Below are the code and all the weights of a small trained network. Each question names an input and a class and asks about switching units off, where a switched-off unit gives its printed mean instead of its output.

import numpy as np


def w(rows, s, z=0):
    codes = np.array(rows[::2]) - 128.0
    scale = np.full(codes.shape[1], s)
    scale[-1] = z or s
    return codes * scale


def f(y):
    return np.maximum(y, 0)


def log_softmax(a):
    a = a - a.max(-1, keepdims=True)
    return a - np.log(np.exp(a).sum(-1, keepdims=True))


def net(x, mask):
    res = np.array(x, float).reshape(1, 5) / 4 @ E
    y = f(res @ A[0][:, :-1].T + A[0][:, -1])
    res = res + np.where(mask, y, B[0][:, -1]) @ B[0][:, :-1]
    return log_softmax(res[-1] @ U[:, :-1].T + U[:, -1])


A, B = {}, {}
E = w([
[126,78,192,166,210,161,119,135,172,2,101,15],'x0',
[146,181,131,152,137,108,222,186,184,115,125,111],'x1',
[137,101,195,178,128,150,105,141,112,106,154,151],'x2',
[21,127,142,46,115,161,177,59,149,147,217,90],'x3',
[144,185,146,95,114,165,119,47,178,132,116,70],'x4',
],0.0088)
A[0] = w([
[127,197,89,2,62,87,181,132,124,228,165,191,138],'N0',
[227,146,123,196,152,148,58,108,159,120,40,178,228],'N1',
[114,104,121,183,136,143,222,161,167,58,211,101,177],'N2',
[151,152,72,154,80,81,83,104,17,213,116,231,85],'N3',
[178,164,119,108,118,151,74,66,115,143,103,63,137],'N4',
[40,167,128,104,95,118,162,149,146,222,155,168,254],'N5',
],0.0051,0.0036)
B[0] = w([
[69,198,80,9,131,167,26,40,126,119,68,255,255],'N0',
[118,87,186,222,210,138,166,152,75,88,130,44,227],'N1',
[140,160,191,191,219,168,118,84,146,58,17,81,204],'N2',
[151,33,206,97,165,212,155,66,132,74,225,125,237],'N3',
[34,46,210,98,180,208,114,42,193,83,129,122,177],'N4',
[49,153,138,83,198,153,100,88,59,110,98,222,237],'N5',
],0.0062,0.0082)
U = w([
[80,254,60,92,138,140,106,92,127,177,91,195,70],'0',
[126,131,117,121,10,65,139,181,187,136,176,116,34],'1',
[158,101,141,154,140,140,119,168,23,133,172,175,255],'2',
[88,94,199,112,170,213,131,45,169,83,169,108,145],'3',
[197,163,84,114,63,77,152,133,174,176,157,84,32],'4',
[232,178,156,235,176,116,192,245,169,95,98,73,138],'5',
],0.0069,0.0044)

Each question gives the input, the list of numbers given to net, and the class t.
The units are the neurons (one row each of A and B). Each row of codes is followed by its name. A weight is (code - 128) times the scale printed after its matrix; where a second scale follows, it is the last column's (A, B and U).
mask holds one flag per neuron, in row order. A switched-off neuron (its flag False) gives its mean, the last column of its row in B, instead of its output. The means were averaged over made-up inputs and are rounded, as every weight is.
A unit's drop is (log p(t) with every unit on - log p(t) with that unit switched off) / (log p(t) with every unit on - log p(t) with every unit switched off).
The circuit of an input: a set's keep is (log p(t) with only the set's units on - log p(t) with every unit switched off) / (log p(t) with every unit on - log p(t) with every unit switched off). Starting from all 6 units, units are removed one at a time, each time the one whose removal leaves the highest keep (on an exact tie, the one counted first), for as long as the keep stays at least 0.8.
units of the circuit, in order: the units of the circuit, biggest drop first
most important unit: the unit with the biggest drop
k most important neurons: the k neurons with the biggest drops, biggest first
drop when u is switched off: that unit's drop, to one decimal
input [4,5,-3,6,-6], class 5: 4 most important neurons	[N0; N3; N4; N2]
input [-2,-1,-1,8,-8], class 0: most important unit	N0
input [1,4,-2,-2,-8], class 5: units of the circuit, in order	[N0; N5]
input [-1,-8,7,8,-3], class 2: units of the circuit, in order	[N4; N2; N3]
input [-2,-3,-5,6,7], class 0: units of the circuit, in order	[N0; N3]
input [-2,-5,1,6,1], class 0: units of the circuit, in order	[N3; N1; N0]
input [3,5,7,-4,8], class 5: units of the circuit, in order	[N0; N3]
input [2,-4,-3,6,-8], class 2: units of the circuit, in order	[N3; N4]
input [4,-3,7,-4,-7], class 5: 2 most important neurons	[N0; N5]
input [-8,0,6,-3,-2], class 3: 2 most important neurons	[N3; N0]
input [7,-2,1,-3,0], class 5: 3 most important neurons	[N0; N3; N5]
input [0,2,4,0,2], class 5: drop when N0 is switched off	0.4
input [-3,-2,6,5,2], class 0: drop when N1 is switched off	0.2
input [-4,2,-1,3,4], class 0: most important neuron	[N0]
input [5,-8,-6,1,-5], class 2: drop when N3 is switched off	0.3
input [-5,-5,3,7,-2], class 0: drop when N5 is switched off	0.1
